Below is a small trained network, with its code and all its weights. Each question gives an input and a class and asks what happens when units are switched off, that is, made to give their printed mean instead of their output.

import numpy as np


def w(rows, s, z=0):
    codes = np.array(rows[::2]) - 128.0
    scale = np.full(codes.shape[1], s)
    scale[-1] = z or s
    return codes * scale


def f(y):
    return np.maximum(y, 0)


def log_softmax(a):
    a = a - a.max(-1, keepdims=True)
    return a - np.log(np.exp(a).sum(-1, keepdims=True))


def net(x, mask):
    res = np.array(x, float).reshape(1, 3) / 4 @ E
    y = f(res @ A[0][:, :-1].T + A[0][:, -1])
    res = res + np.where(mask, y, B[0][:, -1]) @ B[0][:, :-1]
    return log_softmax(res[-1] @ U[:, :-1].T + U[:, -1])


A, B = {}, {}
E = w([
[96,180,153,135,251,80,166,162],'x0',
[113,180,113,255,89,104,127,133],'x1',
[182,195,230,126,80,152,59,222],'x2',
],0.014)
A[0] = w([
[150,178,201,109,96,141,81,208,65],'n1',
[128,122,174,7,134,154,116,159,81],'n2',
[139,131,137,104,49,153,115,151,180],'n3',
[143,127,106,122,97,172,124,137,24],'n4',
[122,173,153,115,170,125,146,169,33],'n5',
[137,113,141,111,61,134,130,129,1],'n6',
[119,153,150,134,160,117,118,170,185],'n7',
[154,152,147,122,161,147,164,163,143],'n8',
[115,174,157,207,91,137,123,157,85],'n9',
],0.015,0.0059)
B[0] = w([
[71,61,54,45,137,137,211,132,255],'n1',
[191,200,79,248,99,132,133,143,236],'n2',
[118,174,246,189,172,137,112,13,214],'n3',
[83,97,111,157,159,83,84,128,156],'n4',
[79,62,158,161,165,122,54,131,175],'n5',
[90,82,96,157,181,119,44,135,169],'n6',
[157,153,170,128,113,135,83,38,186],'n7',
[103,147,186,203,117,159,105,21,170],'n8',
[198,181,93,206,119,139,129,152,208],'n9',
],0.016,0.019)
U = w([
[65,86,45,111,144,153,246,77,108],'0',
[205,172,89,214,107,117,113,183,92],'1',
[84,106,195,136,150,111,2,95,82],'2',
[173,168,203,114,87,131,127,100,254],'3',
[135,111,164,29,101,98,81,160,97],'4',
[143,100,183,108,92,80,120,249,97],'5',
],0.0088,0.013)

Each question gives the input, the list of numbers given to net, and the class t.
The units are the neurons (one row each of A and B). Each row of codes is followed by its name. A weight is (code - 128) times the scale printed after its matrix; where a second scale follows, it is the last column's (A, B and U).
mask holds one flag per neuron, in row order. A switched-off neuron (its flag False) gives its mean, the last column of its row in B, instead of its output. The means were averaged over made-up inputs and are rounded, as every weight is.
A unit's drop is (log p(t) with every unit on - log p(t) with that unit switched off) / (log p(t) with every unit on - log p(t) with every unit switched off).
The circuit of an input: a set's keep is (log p(t) with only the set's units on - log p(t) with every unit switched off) / (log p(t) with every unit on - log p(t) with every unit switched off). Starting from all 9 units, units are removed one at a time, each time the one whose removal leaves the highest keep (on an exact tie, the one counted first), for as long as the keep stays at least 0.8.
units of the circuit, in order: the units of the circuit, biggest drop first
top k neurons: the k neurons with the biggest drops, biggest first
drop when u is switched off: that unit's drop, to one decimal
input [0,3,-3], class 3: units of the circuit, in order	[n1; n2; n5]
input [7,5,3], class 2: units of the circuit, in order	[n5]
input [7,0,7], class 0: top 2 neurons	[n1; n3]
input [8,-8,2], class 1: top 2 neurons	[n2; n3]
input [0,7,7], class 0: top 2 neurons	[n1; n2]
input [7,6,-3], class 2: units of the circuit, in order	[n2; n1]
input [-5,-5,-4], class 1: top 2 neurons	[n1; n5]
input [6,3,-5], class 2: units of the circuit, in order	[n1; n2]
input [-4,-3,-2], class 2: units of the circuit, in order	[n1; n9]
input [-6,-6,-3], class 1: top 3 neurons	[n2; n1; n5]
input [5,4,4], class 2: top 4 neurons	[n2; n5; n7; n8]
input [-7,-7,-5], class 1: top 2 neurons	[n1; n2]
input [-6,-1,4], class 2: top 2 neurons	[n3; n6]
input [7,-8,-2], class 1: top 2 neurons	[n2; n3]
input [8,-3,-5], class 2: units of the circuit, in order	[n1]
input [-1,-1,0], class 3: top 4 neurons	[n1; n2; n9; n5]
input [8,1,4], class 2: drop when n5 is switched off	1.2
input [-5,-1,2], class 2: drop when n3 is switched off	0.1
input [-6,-3,6], class 0: drop when n1 is switched off	2.6
input [-8,2,3], class 2: top neuron	[n3]
